Below is a small trained network, with its code and all its weights. Each question gives an input and a class and asks what happens when units are switched off, that is, made to give their printed mean instead of their output.

import numpy as np


def w(rows, s, z=0):
    codes = np.array(rows[::2]) - 128.0
    scale = np.full(codes.shape[1], s)
    scale[-1] = z or s
    return codes * scale


def norm(h):
    return h / np.sqrt((h * h).mean(-1, keepdims=True) + 1e-5)


def f(y):
    return y / 2 * (1 + np.tanh(0.7978845608 * (y + 0.044715 * y**3)))


def log_softmax(a):
    a = a - a.max(-1, keepdims=True)
    return a - np.log(np.exp(a).sum(-1, keepdims=True))


def net(x, mask):
    res = np.array(x, float).reshape(1, 2) / 4 @ E
    u = 0
    for l in range(3):
        y = f(norm(res) @ A[l][:, :-1].T + A[l][:, -1])
        res = res + np.where(mask[u : u + 11], y, B[l][:, -1]) @ B[l][:, :-1]
        u += 11
    return log_softmax(norm(res)[-1] @ U[:, :-1].T + U[:, -1])


A, B = {}, {}
E = w([
[2,95,127,183,108],'x0',
[81,197,84,113,172],'x1',
],0.0087)
A[0] = w([
[71,199,44,171,224,61],'L0N1',
[175,85,131,156,101,69],'L0N2',
[62,94,119,185,117,77],'L0N3',
[130,174,29,121,182,149],'L0N4',
[124,115,54,99,46,107],'L0N5',
[127,144,107,152,105,114],'L0N6',
[150,2,114,176,59,1],'L0N7',
[112,180,77,126,90,92],'L0N8',
[85,138,168,108,196,140],'L0N9',
[146,183,97,184,186,86],'L0N10',
[113,39,152,234,26,108],'L0N11',
],0.0091,0.0063)
B[0] = w([
[114,164,107,68,44,247],'L0N1',
[170,91,164,110,94,134],'L0N2',
[178,144,97,224,107,211],'L0N3',
[88,105,163,87,141,229],'L0N4',
[176,141,108,124,147,119],'L0N5',
[153,141,106,117,145,126],'L0N6',
[119,123,210,85,192,168],'L0N7',
[111,120,136,105,139,140],'L0N8',
[89,167,100,79,166,168],'L0N9',
[102,132,152,134,157,148],'L0N10',
[122,112,155,141,254,255],'L0N11',
],0.0085,0.0058)
A[1] = w([
[153,96,122,98,57,125],'L1N1',
[100,81,160,122,55,55],'L1N2',
[114,169,101,106,72,115],'L1N3',
[101,83,107,196,155,127],'L1N4',
[185,115,105,176,141,146],'L1N5',
[76,183,42,82,91,1],'L1N6',
[121,161,136,199,173,117],'L1N7',
[191,132,124,147,9,137],'L1N8',
[174,76,83,177,56,102],'L1N9',
[148,128,156,108,132,123],'L1N10',
[107,86,126,117,124,100],'L1N11',
],0.013,0.0067)
B[1] = w([
[46,105,92,148,125,156],'L1N1',
[111,164,158,125,220,111],'L1N2',
[99,109,164,117,116,201],'L1N3',
[161,141,20,83,137,221],'L1N4',
[92,158,105,175,34,178],'L1N5',
[55,125,197,99,31,253],'L1N6',
[150,209,89,113,93,200],'L1N7',
[60,161,126,255,29,185],'L1N8',
[190,97,129,216,123,141],'L1N9',
[106,69,105,111,74,155],'L1N10',
[150,210,158,96,200,117],'L1N11',
],0.008,0.0056)
A[2] = w([
[66,121,139,129,81,144],'L2N1',
[229,67,246,92,173,5],'L2N2',
[227,62,190,59,173,16],'L2N3',
[51,99,177,140,137,244],'L2N4',
[152,145,7,86,162,44],'L2N5',
[97,137,2,167,139,91],'L2N6',
[99,49,158,103,95,129],'L2N7',
[68,147,155,99,203,212],'L2N8',
[203,71,189,76,169,30],'L2N9',
[139,140,101,102,56,166],'L2N10',
[87,147,176,167,180,224],'L2N11',
],0.0098,0.002)
B[2] = w([
[166,119,121,70,117,253],'L2N1',
[61,29,214,94,185,208],'L2N2',
[92,28,239,171,159,205],'L2N3',
[154,201,135,11,103,245],'L2N4',
[167,104,68,220,203,202],'L2N5',
[227,152,144,158,218,244],'L2N6',
[145,185,69,105,164,186],'L2N7',
[156,191,18,150,13,245],'L2N8',
[121,1,204,150,150,186],'L2N9',
[40,115,153,57,240,219],'L2N10',
[135,176,99,61,67,181],'L2N11',
],0.0075,0.0043)
U = w([
[39,189,116,14,88,163],'0',
[127,155,171,137,129,8],'1',
[111,15,218,113,188,170],'2',
[154,169,62,183,207,163],'3',
[147,98,137,222,4,124],'4',
],0.019,0.011)

Each question gives the input, the list of numbers given to net, and the class t.
The units are the neurons (one row each of A and B). Each row of codes is followed by its name. A weight is (code - 128) times the scale printed after its matrix; where a second scale follows, it is the last column's (A, B and U).
mask holds one flag per neuron, layer by layer. A switched-off neuron (its flag False) gives its mean, the last column of its row in B, instead of its output. The means were averaged over made-up inputs and are rounded, as every weight is.
A unit's drop is (log p(t) with every unit on - log p(t) with that unit switched off) / (log p(t) with every unit on - log p(t) with every unit switched off).
The circuit of an input: a set's keep is (log p(t) with only the set's units on - log p(t) with every unit switched off) / (log p(t) with every unit on - log p(t) with every unit switched off). Starting from the 12 units with the biggest drops (on a tie, the unit counted first), units are removed one at a time, each time the one whose removal leaves the highest keep (on an exact tie, the one counted first), for as long as the keep stays at least 0.8.
circuit, biggest first: the units of the circuit, biggest drop first
top k neurons: the k neurons with the biggest drops, biggest first
top k neurons in layer l: the k neurons of layer l with the biggest drops, biggest first
drop when u is switched off: that unit's drop, to one decimal
input [-4,-7], class 4: circuit, biggest first	[L1N8]
input [-7,-1], class 4: circuit, biggest first	[L0N11, L1N8]
input [-4,-6], class 4: top 2 neurons	[L1N8, L0N11]
input [1,-1], class 3: top 2 neurons	[L0N3, L1N7]
input [7,3], class 3: circuit, biggest first	[L0N3, L1N4, L2N6]
input [-8,-1], class 4: top 4 neurons	[L0N11, L1N8, L0N9, L0N7]
input [-5,-1], class 4: top 2 neurons	[L0N11, L0N7]
input [-6,1], class 2: top 2 neurons	[L0N3, L0N1]
input [7,-7], class 3: top 2 neurons in layer 1	[L1N4, L1N6]
input [-7,1], class 2: top 2 neurons in layer 0	[L0N3, L0N1]
input [-6,5], class 2: top 2 neurons	[L1N8, L0N1]
input [8,3], class 3: top 2 neurons	[L0N3, L1N4]
input [-4,3], class 2: top 2 neurons in layer 1	[L1N8, L1N6]
input [-8,1], class 2: top 2 neurons	[L0N3, L0N1]
input [-6,-2], class 4: top neuron	[L0N11]
input [-5,-6], class 4: drop when L1N8 is switched off	0.3
input [-8,2], class 2: drop when L0N3 is switched off	0.2
input [-2,-1], class 4: drop when L0N10 is switched off	0.0
